Here is a tiny trained network, its code and every weight. The questions are about switching its units off for an input and a target symbol, where a switched-off unit gives its printed mean instead of its output.

import numpy as np


def w(rows, s, z=0):
    codes = np.array(rows[::2]) - 128.0
    scale = np.full(codes.shape[1], s)
    scale[-1] = z or s
    return codes * scale


def softmax(a):
    e = np.exp(a - a.max(-1, keepdims=True))
    return e / e.sum(-1, keepdims=True)


def log_softmax(a):
    a = a - a.max(-1, keepdims=True)
    return a - np.log(np.exp(a).sum(-1, keepdims=True))


def net(x, mask):
    ids = ['αβγδεζθλμξπτφψω'.index(c) for c in x.split()]
    T = len(ids)
    res = E[ids] + P[:T]
    u = 0
    for l in range(3):
        r = res
        for j in range(2):
            rows = slice(4 * j, 4 * j + 4)
            q, k, v = (r @ M[l][rows].T for M in (Q, K, V))
            z = softmax(np.where(np.tri(T) > 0, q @ k.T / 4**0.5, -1e9)) @ v
            o = O[l][rows]
            res = res + np.where(mask[u + j], z, o[:, -1]) @ o[:, :-1]
        u += 2
    return log_softmax(res[-1] @ U[:, :-1].T + U[:, -1])


Q, K, V, O = {}, {}, {}, {}
E = w([
[133,115,111],'α',
[155,188,64],'β',
[126,106,76],'γ',
[166,164,186],'δ',
[136,121,125],'ε',
[154,149,213],'ζ',
[59,91,125],'θ',
[251,164,102],'λ',
[56,201,150],'μ',
[125,92,168],'ξ',
[221,61,95],'π',
[130,111,150],'τ',
[111,89,39],'φ',
[133,117,128],'ψ',
[135,123,137],'ω',
],0.015)
P = w([
[221,63,47],'0',
[114,110,64],'1',
[129,106,59],'2',
[130,67,2],'3',
[137,82,82],'4',
[151,110,137],'5',
[129,48,64],'6',
[143,67,126],'7',
[133,51,120],'8',
[143,58,190],'9',
],0.0037)
Q[0] = w([
[6,153,86],'L0H0',
[189,105,172],'L0H0',
[189,63,86],'L0H0',
[218,58,137],'L0H0',
[44,103,140],'L0H1',
[163,100,103],'L0H1',
[184,32,107],'L0H1',
[89,204,195],'L0H1',
],0.012)
K[0] = w([
[12,102,144],'L0H0',
[230,134,116],'L0H0',
[211,131,43],'L0H0',
[255,91,96],'L0H0',
[147,179,163],'L0H1',
[134,100,83],'L0H1',
[250,62,66],'L0H1',
[96,189,229],'L0H1',
],0.01)
V[0] = w([
[158,110,180],'L0H0',
[134,154,58],'L0H0',
[107,115,252],'L0H0',
[103,143,69],'L0H0',
[170,125,67],'L0H1',
[150,68,65],'L0H1',
[159,174,96],'L0H1',
[112,93,90],'L0H1',
],0.012)
O[0] = w([
[172,183,2,123],'L0H0',
[136,187,236,188],'L0H0',
[115,90,49,3],'L0H0',
[79,100,223,145],'L0H0',
[117,201,226,224],'L0H1',
[230,142,160,231],'L0H1',
[120,239,176,166],'L0H1',
[177,110,181,161],'L0H1',
],0.0051,0.0066)
Q[1] = w([
[142,134,189],'L1H0',
[164,107,165],'L1H0',
[155,90,133],'L1H0',
[152,126,176],'L1H0',
[174,124,190],'L1H1',
[253,113,165],'L1H1',
[110,128,171],'L1H1',
[125,100,222],'L1H1',
],0.012)
K[1] = w([
[219,65,148],'L1H0',
[115,116,37],'L1H0',
[93,166,117],'L1H0',
[46,129,141],'L1H0',
[208,73,34],'L1H1',
[202,135,111],'L1H1',
[59,29,147],'L1H1',
[68,2,34],'L1H1',
],0.0083)
V[1] = w([
[62,234,91],'L1H0',
[97,199,97],'L1H0',
[65,81,133],'L1H0',
[124,180,37],'L1H0',
[147,254,100],'L1H1',
[163,124,30],'L1H1',
[128,144,213],'L1H1',
[155,50,171],'L1H1',
],0.0082)
O[1] = w([
[136,132,153,60],'L1H0',
[156,198,210,94],'L1H0',
[175,90,115,2],'L1H0',
[194,124,194,36],'L1H0',
[152,222,255,198],'L1H1',
[183,138,88,83],'L1H1',
[75,154,180,230],'L1H1',
[93,102,31,184],'L1H1',
],0.0063,0.0041)
Q[2] = w([
[130,120,72],'L2H0',
[65,167,89],'L2H0',
[10,147,122],'L2H0',
[93,164,121],'L2H0',
[96,181,128],'L2H1',
[99,178,139],'L2H1',
[129,149,230],'L2H1',
[103,98,181],'L2H1',
],0.011)
K[2] = w([
[108,119,171],'L2H0',
[55,138,213],'L2H0',
[5,122,138],'L2H0',
[35,126,152],'L2H0',
[101,102,129],'L2H1',
[121,105,127],'L2H1',
[120,191,120],'L2H1',
[82,167,180],'L2H1',
],0.013)
V[2] = w([
[26,140,195],'L2H0',
[195,110,6],'L2H0',
[255,172,145],'L2H0',
[73,102,116],'L2H0',
[159,112,65],'L2H1',
[225,117,179],'L2H1',
[101,138,116],'L2H1',
[89,113,53],'L2H1',
],0.008)
O[2] = w([
[174,97,232,162],'L2H0',
[70,121,74,36],'L2H0',
[134,154,2,212],'L2H0',
[58,104,200,83],'L2H0',
[164,174,170,37],'L2H1',
[205,92,96,207],'L2H1',
[115,137,133,118],'L2H1',
[112,205,174,2],'L2H1',
],0.0059,0.0073)
U = w([
[119,149,138,149],'α',
[134,29,147,97],'β',
[117,145,149,75],'γ',
[194,189,108,31],'δ',
[126,146,135,117],'ε',
[181,78,66,102],'ζ',
[104,143,130,120],'θ',
[188,87,144,11],'λ',
[152,120,134,94],'μ',
[66,147,83,253],'ξ',
[105,254,162,242],'π',
[115,139,113,155],'τ',
[56,175,182,153],'φ',
[122,143,130,120],'ψ',
[127,135,128,138],'ω',
],0.0088,0.0036)

Each question gives the input, a string of symbols that net reads in full, and the target symbol t.
The units are the heads (4 rows each of Q, K, V and O). Each row of codes is followed by its name. A weight is (code - 128) times the scale printed after its matrix; where a second scale follows, it is the last column's (O and U).
mask holds one flag per head, layer by layer. A switched-off head (its flag False) gives its mean, the last column of its rows in O, instead of its output. The means were averaged over made-up inputs and are rounded, as every weight is.
A unit's drop is (log p(t) with every unit on - log p(t) with that unit switched off) / (log p(t) with every unit on - log p(t) with every unit switched off).
The circuit of an input: a set's keep is (log p(t) with only the set's units on - log p(t) with every unit switched off) / (log p(t) with every unit on - log p(t) with every unit switched off). Starting from all 6 units, units are removed one at a time, each time the one whose removal leaves the highest keep (on an exact tie, the one counted first), for as long as the keep stays at least 0.8.
units of the circuit, in order: the units of the circuit, biggest drop first
most important unit: the unit with the biggest drop
which heads matter: for each layer, one digit per head in row order, 1 if its drop is at least 0.15 and else 0, layers parted by /
drop when u is switched off: that unit's drop, to one decimal
input ξ π ξ, target ξ: units of the circuit, in order => [L2H0 L0H0 L1H1 L0H1]
input ξ φ μ, target φ: units of the circuit, in order => [L2H0 L0H1 L2H1]
input φ μ α θ ω π, target ζ: units of the circuit, in order => [L2H0 L0H0 L1H1]
input π ζ β β, target π: most important unit => L0H1
input λ θ π, target ζ: units of the circuit, in order => [L2H1 L2H0 L1H1]
input φ φ θ ε β φ λ π ζ ζ, target φ: which heads matter => 11 / 11 / 11
input φ λ ξ β, target π: units of the circuit, in order => [L1H1 L0H1]
input β τ δ β τ γ δ, target β: which heads matter => 11 / 01 / 11
input ζ λ ψ β ξ α, target ζ: which heads matter => 11 / 11 / 11
input ζ ξ θ ζ π ξ, target ζ: units of the circuit, in order => [L0H0 L1H1 L0H1]
input μ δ ξ μ, target φ: units of the circuit, in order => [L2H0 L0H1]
input β β β α, target β: which heads matter => 10 / 01 / 11
input β ω ζ θ ζ ξ, target β: which heads matter => 01 / 01 / 11
input β τ γ φ ψ τ γ, target β: which heads matter => 11 / 01 / 11
input φ β ξ ξ, target φ: most important unit => L0H0
input φ φ ξ, target φ: which heads matter => 10 / 11 / 11
input β ζ ξ, target β: drop when L0H1 is switched off => 0.2
input β β τ β ξ ξ τ, target β: drop when L0H1 is switched off => 0.2
input β α θ, target β: drop when L0H0 is switched off => 0.2
input β ξ β θ ζ, target β: most important unit => L1H1
